Below are the code and all the weights of a small trained network. Each question names an input and a class and asks about switching units off, where a switched-off unit gives its printed mean instead of its output.

import numpy as np


def w(rows, s, z=0):
    codes = np.array(rows[::2]) - 128.0
    scale = np.full(codes.shape[1], s)
    scale[-1] = z or s
    return codes * scale


def f(y):
    return np.maximum(y, 0)


def log_softmax(a):
    a = a - a.max(-1, keepdims=True)
    return a - np.log(np.exp(a).sum(-1, keepdims=True))


def net(x, mask):
    res = np.array(x, float).reshape(1, 5) / 4 @ E
    y = f(res @ A[0][:, :-1].T + A[0][:, -1])
    res = res + np.where(mask, y, B[0][:, -1]) @ B[0][:, :-1]
    return log_softmax(res[-1] @ U[:, :-1].T + U[:, -1])


A, B = {}, {}
E = w([
[18,154,117],'x0',
[127,130,129],'x1',
[128,100,22],'x2',
[154,246,92],'x3',
[128,127,127],'x4',
],0.011)
A[0] = w([
[156,197,112,41],'n0',
[94,224,98,120],'n1',
[43,145,113,38],'n2',
[146,110,136,119],'n3',
[105,31,125,55],'n4',
[117,110,228,106],'n5',
[129,105,70,64],'n6',
[121,169,210,64],'n7',
[247,142,124,59],'n8',
[139,157,188,69],'n9',
[128,117,72,61],'n10',
[48,158,123,56],'n11',
[170,207,103,26],'n12',
[151,192,107,33],'n13',
[222,97,160,59],'n14',
[184,112,128,53],'n15',
[159,111,19,38],'n16',
[103,38,167,10],'n17',
[100,161,218,66],'n18',
[96,49,46,114],'n19',
[119,93,100,157],'n20',
[119,84,83,170],'n21',
[32,124,109,67],'n22',
[112,147,198,71],'n23',
[131,232,69,114],'n24',
[145,156,195,74],'n25',
[131,115,187,128],'n26',
[124,92,79,84],'n27',
[45,171,128,69],'n28',
[198,105,130,42],'n29',
[122,127,81,82],'n30',
[73,35,156,34],'n31',
[212,131,109,171],'n32',
[66,139,127,55],'n33',
[147,195,105,33],'n34',
],0.013,0.011)
B[0] = w([
[224,49,149,167],'n0',
[160,79,178,239],'n1',
[104,68,58,170],'n2',
[103,129,136,148],'n3',
[253,63,186,190],'n4',
[186,207,63,210],'n5',
[232,156,31,156],'n6',
[193,138,58,180],'n7',
[61,59,53,208],'n8',
[167,162,68,160],'n9',
[175,181,74,150],'n10',
[72,58,32,177],'n11',
[199,83,162,177],'n12',
[194,92,154,159],'n13',
[41,48,51,189],'n14',
[92,83,66,149],'n15',
[177,178,67,192],'n16',
[219,71,175,171],'n17',
[171,138,84,187],'n18',
[181,214,116,232],'n19',
[133,176,160,192],'n20',
[133,199,161,218],'n21',
[121,83,88,190],'n22',
[207,151,63,167],'n23',
[214,78,216,254],'n24',
[189,170,51,169],'n25',
[133,195,114,183],'n26',
[151,147,118,163],'n27',
[90,63,59,191],'n28',
[65,63,62,158],'n29',
[164,186,86,150],'n30',
[238,35,149,191],'n31',
[44,113,134,244],'n32',
[72,67,54,154],'n33',
[188,82,149,162],'n34',
],0.0071,0.0087)
U = w([
[193,45,137,56],'0',
[126,132,77,252],'1',
[88,56,2,93],'2',
[182,207,16,56],'3',
[117,134,93,245],'4',
[24,225,236,165],'5',
[6,213,124,47],'6',
],0.0089,0.017)

Each question gives the input, the list of numbers given to net, and the class t.
The units are the neurons (one row each of A and B). Each row of codes is followed by its name. A weight is (code - 128) times the scale printed after its matrix; where a second scale follows, it is the last column's (A, B and U).
mask holds one flag per neuron, in row order. A switched-off neuron (its flag False) gives its mean, the last column of its row in B, instead of its output. The means were averaged over made-up inputs and are rounded, as every weight is.
A unit's drop is (log p(t) with every unit on - log p(t) with that unit switched off) / (log p(t) with every unit on - log p(t) with every unit switched off).
The circuit of an input: a set's keep is (log p(t) with only the set's units on - log p(t) with every unit switched off) / (log p(t) with every unit on - log p(t) with every unit switched off). Starting from the 12 units with the biggest drops (on a tie, the unit counted first), units are removed one at a time, each time the one whose removal leaves the highest keep (on an exact tie, the one counted first), for as long as the keep stays at least 0.8.
circuit, biggest first: the units of the circuit, biggest drop first
unit that matters most: the unit with the biggest drop
k most important neurons: the k neurons with the biggest drops, biggest first
drop when u is switched off: that unit's drop, to one decimal
input [4,-6,-6,-8,7], class 0: 3 most important neurons -> n31, n17, n4
input [-2,4,-7,5,-3], class 3: circuit, biggest first -> n25, n7
input [8,8,-5,8,3], class 0: 2 most important neurons -> n24, n1
input [-6,-5,6,2,0], class 2: circuit, biggest first -> n8
input [-8,4,0,-4,1], class 2: circuit, biggest first -> n14, n8
input [5,7,-8,8,1], class 0: circuit, biggest first -> n24, n1
input [-8,4,-5,-5,8], class 2: circuit, biggest first -> n14, n8
input [-7,5,-4,8,-3], class 0: circuit, biggest first -> n24, n0
input [-7,4,3,4,-5], class 2: circuit, biggest first -> n8, n14
input [-6,1,4,-3,-4], class 2: circuit, biggest first -> n14, n24
input [6,-5,7,-2,0], class 3: circuit, biggest first -> n19, n6
input [8,-5,7,6,-3], class 2: 2 most important neurons -> n11, n28
input [-8,7,-8,5,6], class 2: circuit, biggest first -> n8, n14
input [4,-4,-8,-4,3], class 3: unit that matters most -> n5
input [-5,-3,1,-3,3], class 2: circuit, biggest first -> n14, n24
input [-8,-1,-2,7,3], class 2: 3 most important neurons -> n8, n14, n32
input [0,1,4,8,-4], class 0: drop when n24 is switched off -> 0.1
input [-6,-1,8,-1,-6], class 3: drop when n5 is switched off -> -0.1
input [-7,4,5,-4,-3], class 2: drop when n8 is switched off -> 0.3
input [-1,-4,-4,6,2], class 0: unit that matters most -> n24
